Here is a tiny trained network, its code and every weight. The questions are about switching its units off for an input and a target symbol, where a switched-off unit gives its printed mean instead of its output.

import numpy as np


def w(rows, s, z=0):
    codes = np.array(rows[::2]) - 128.0
    scale = np.full(codes.shape[1], s)
    scale[-1] = z or s
    return codes * scale


def norm(h):
    return h / np.sqrt((h * h).mean(-1, keepdims=True) + 1e-5)


def f(y):
    return np.maximum(y, 0)


def softmax(a):
    e = np.exp(a - a.max(-1, keepdims=True))
    return e / e.sum(-1, keepdims=True)


def log_softmax(a):
    a = a - a.max(-1, keepdims=True)
    return a - np.log(np.exp(a).sum(-1, keepdims=True))


def net(x, mask):
    ids = ['ΓΔΞΦαεθπσψω'.index(c) for c in x.split()]
    T = len(ids)
    res = E[ids] + P[:T]
    r = norm(res)
    for j in range(2):
        rows = slice(4 * j, 4 * j + 4)
        q, k, v = (r @ M[0][rows].T for M in (Q, K, V))
        z = softmax(np.where(np.tri(T) > 0, q @ k.T / 4**0.5, -1e9)) @ v
        o = O[0][rows]
        res = res + np.where(mask[j], z, o[:, -1]) @ o[:, :-1]
    y = f(norm(res) @ A[0][:, :-1].T + A[0][:, -1])
    res = res + np.where(mask[2:6], y, B[0][:, -1]) @ B[0][:, :-1]
    return log_softmax(norm(res)[-1] @ U[:, :-1].T + U[:, -1])


Q, K, V, O, A, B = {}, {}, {}, {}, {}, {}
E = w([
[156,165,125,98,155,130,177,164],'Γ',
[89,112,180,145,164,95,139,120],'Δ',
[148,123,119,171,151,93,105,156],'Ξ',
[155,73,136,178,36,164,251,134],'Φ',
[109,117,79,83,95,100,130,113],'α',
[137,94,96,142,165,120,148,115],'ε',
[148,122,124,150,106,84,83,188],'θ',
[180,140,110,88,154,102,130,74],'π',
[136,111,120,151,142,74,92,178],'σ',
[87,130,80,137,124,157,153,153],'ψ',
[133,158,112,113,136,56,121,159],'ω',
],0.031)
P = w([
[98,175,80,183,183,65,51,159],'0',
[111,156,87,195,164,58,91,165],'1',
[116,134,94,201,159,58,113,160],'2',
[116,135,89,192,158,60,141,151],'3',
[130,131,85,171,162,79,156,138],'4',
[119,121,100,141,158,94,169,112],'5',
[117,100,115,126,142,106,173,111],'6',
[123,89,134,103,142,113,177,112],'7',
[121,53,149,93,125,120,181,106],'8',
[120,41,159,74,124,137,172,99],'9',
[121,17,165,59,115,152,177,103],'10',
[112,4,177,56,91,160,163,110],'11',
],0.014)
Q[0] = w([
[158,44,116,157,172,15,173,160],'h1',
[114,151,168,132,128,166,119,122],'h1',
[144,159,59,177,135,138,198,192],'h1',
[131,204,188,127,155,159,142,164],'h1',
[157,69,71,152,124,56,183,200],'h2',
[81,175,164,127,99,203,98,133],'h2',
[155,241,167,119,158,255,136,151],'h2',
[158,118,157,147,158,87,164,167],'h2',
],0.044)
K[0] = w([
[119,67,186,56,132,185,201,98],'h1',
[130,151,137,150,137,109,133,146],'h1',
[157,106,123,166,57,159,226,116],'h1',
[139,188,160,199,117,86,148,137],'h1',
[120,103,125,106,135,168,214,102],'h2',
[101,172,113,172,129,99,79,165],'h2',
[115,184,74,96,254,116,77,157],'h2',
[114,111,166,68,175,151,174,134],'h2',
],0.039)
V[0] = w([
[99,130,108,91,131,61,99,66],'h1',
[185,177,78,33,102,121,167,180],'h1',
[251,136,133,127,154,169,76,99],'h1',
[88,181,215,121,205,133,180,178],'h1',
[34,95,133,102,181,122,158,119],'h2',
[51,175,231,121,54,48,119,100],'h2',
[184,118,176,150,145,73,161,6],'h2',
[92,172,106,212,87,222,132,143],'h2',
],0.031)
O[0] = w([
[118,141,73,105,131,210,59,117,129],'h1',
[147,216,65,68,70,106,152,170,162],'h1',
[139,229,187,148,118,100,71,116,5],'h1',
[101,156,174,102,221,152,174,199,165],'h1',
[176,53,112,127,128,138,130,159,183],'h2',
[151,153,57,158,187,251,125,151,58],'h2',
[121,70,186,54,137,222,103,118,176],'h2',
[162,113,87,154,149,91,172,15,94],'h2',
],0.022,0.021)
A[0] = w([
[87,191,49,19,249,140,146,3,185],'n1',
[93,196,226,113,176,137,115,137,73],'n2',
[141,193,79,126,99,120,135,124,3],'n3',
[134,189,177,33,179,205,54,97,218],'n4',
],0.041,0.0017)
B[0] = w([
[95,4,147,131,57,13,136,138,214],'n1',
[217,97,109,120,123,146,116,158,212],'n2',
[130,116,174,109,128,183,136,128,196],'n3',
[117,171,106,139,177,49,144,23,251],'n4',
],0.038,0.017)
U = w([
[137,185,137,62,131,94,168,202,153],'Γ',
[110,109,127,115,228,155,140,121,174],'Δ',
[241,119,110,158,139,104,75,142,3],'Ξ',
[194,145,164,98,89,183,225,45,31],'Φ',
[132,122,24,71,71,159,93,126,81],'α',
[47,86,192,72,95,85,106,114,110],'ε',
[120,193,152,190,94,162,148,107,218],'θ',
[154,195,116,72,151,88,86,48,158],'π',
[94,160,90,180,146,84,80,164,124],'σ',
[98,120,63,165,111,59,212,98,169],'ψ',
[2,191,60,77,157,108,165,128,96],'ω',
],0.0095,0.0045)

Each question gives the input, a string of symbols that net reads in full, and the target symbol t.
The units are the heads (4 rows each of Q, K, V and O) and the neurons (one row each of A and B). Each row of codes is followed by its name. A weight is (code - 128) times the scale printed after its matrix; where a second scale follows, it is the last column's (O, A, B and U).
mask holds one flag per unit, heads first, then neurons. A switched-off unit (its flag False) gives its mean, the last column of its rows in O or B, instead of its output. The means were averaged over made-up inputs and are rounded, as every weight is.
A unit's drop is (log p(t) with every unit on - log p(t) with that unit switched off) / (log p(t) with every unit on - log p(t) with every unit switched off).
The circuit of an input: a set's keep is (log p(t) with only the set's units on - log p(t) with every unit switched off) / (log p(t) with every unit on - log p(t) with every unit switched off). Starting from all 6 units, units are removed one at a time, each time the one whose removal leaves the highest keep (on an exact tie, the one counted first), for as long as the keep stays at least 0.8.
circuit, biggest first: the units of the circuit, biggest drop first
most important unit: the unit with the biggest drop
k most important neurons: the k neurons with the biggest drops, biggest first
heads that matter: for each layer, one digit per head in row order, 1 if its drop is at least 0.15 and else 0, layers parted by /
drop when u is switched off: that unit's drop, to one decimal
input π σ ψ π Δ Δ Γ ε, target ε: circuit, biggest first : h2
input ω θ Ξ α π σ, target π: heads that matter : 10
input Δ ψ θ σ Δ, target Δ: heads that matter : 00
input Ξ ω ω, target ω: heads that matter : 11
input Ξ ω σ θ, target θ: circuit, biggest first : h2; n3; n1; h1
input Γ σ Δ ε Δ ψ ω π θ Γ ψ θ, target ψ: heads that matter : 01
input θ Γ ψ Γ α Ξ, target α: heads that matter : 10
input Γ σ α ω ω, target α: heads that matter : 10
input ψ σ ε ω, target ε: circuit, biggest first : h2; h1
input σ θ Ξ, target Ξ: circuit, biggest first : h1; n2; h2; n1
input π Δ Γ ε, target ε: heads that matter : 01
input ψ π π θ θ ψ ψ α Γ ω, target Γ: heads that matter : 10
input Δ ψ π ψ θ Γ π Δ σ, target Δ: heads that matter : 00
input Γ Φ Ξ α Γ Γ Γ ε Φ ε π θ, target π: most important unit : h1
input σ ε θ Ξ, target ε: 2 most important neurons : n4; n2
input ω π π α α ω σ, target α: drop when h1 is switched off : 0.7
input Δ σ σ Ξ θ θ Ξ, target Δ: drop when n1 is switched off : 0.1
input θ ψ Δ Γ Ξ π π, target π: drop when h1 is switched off : 0.2
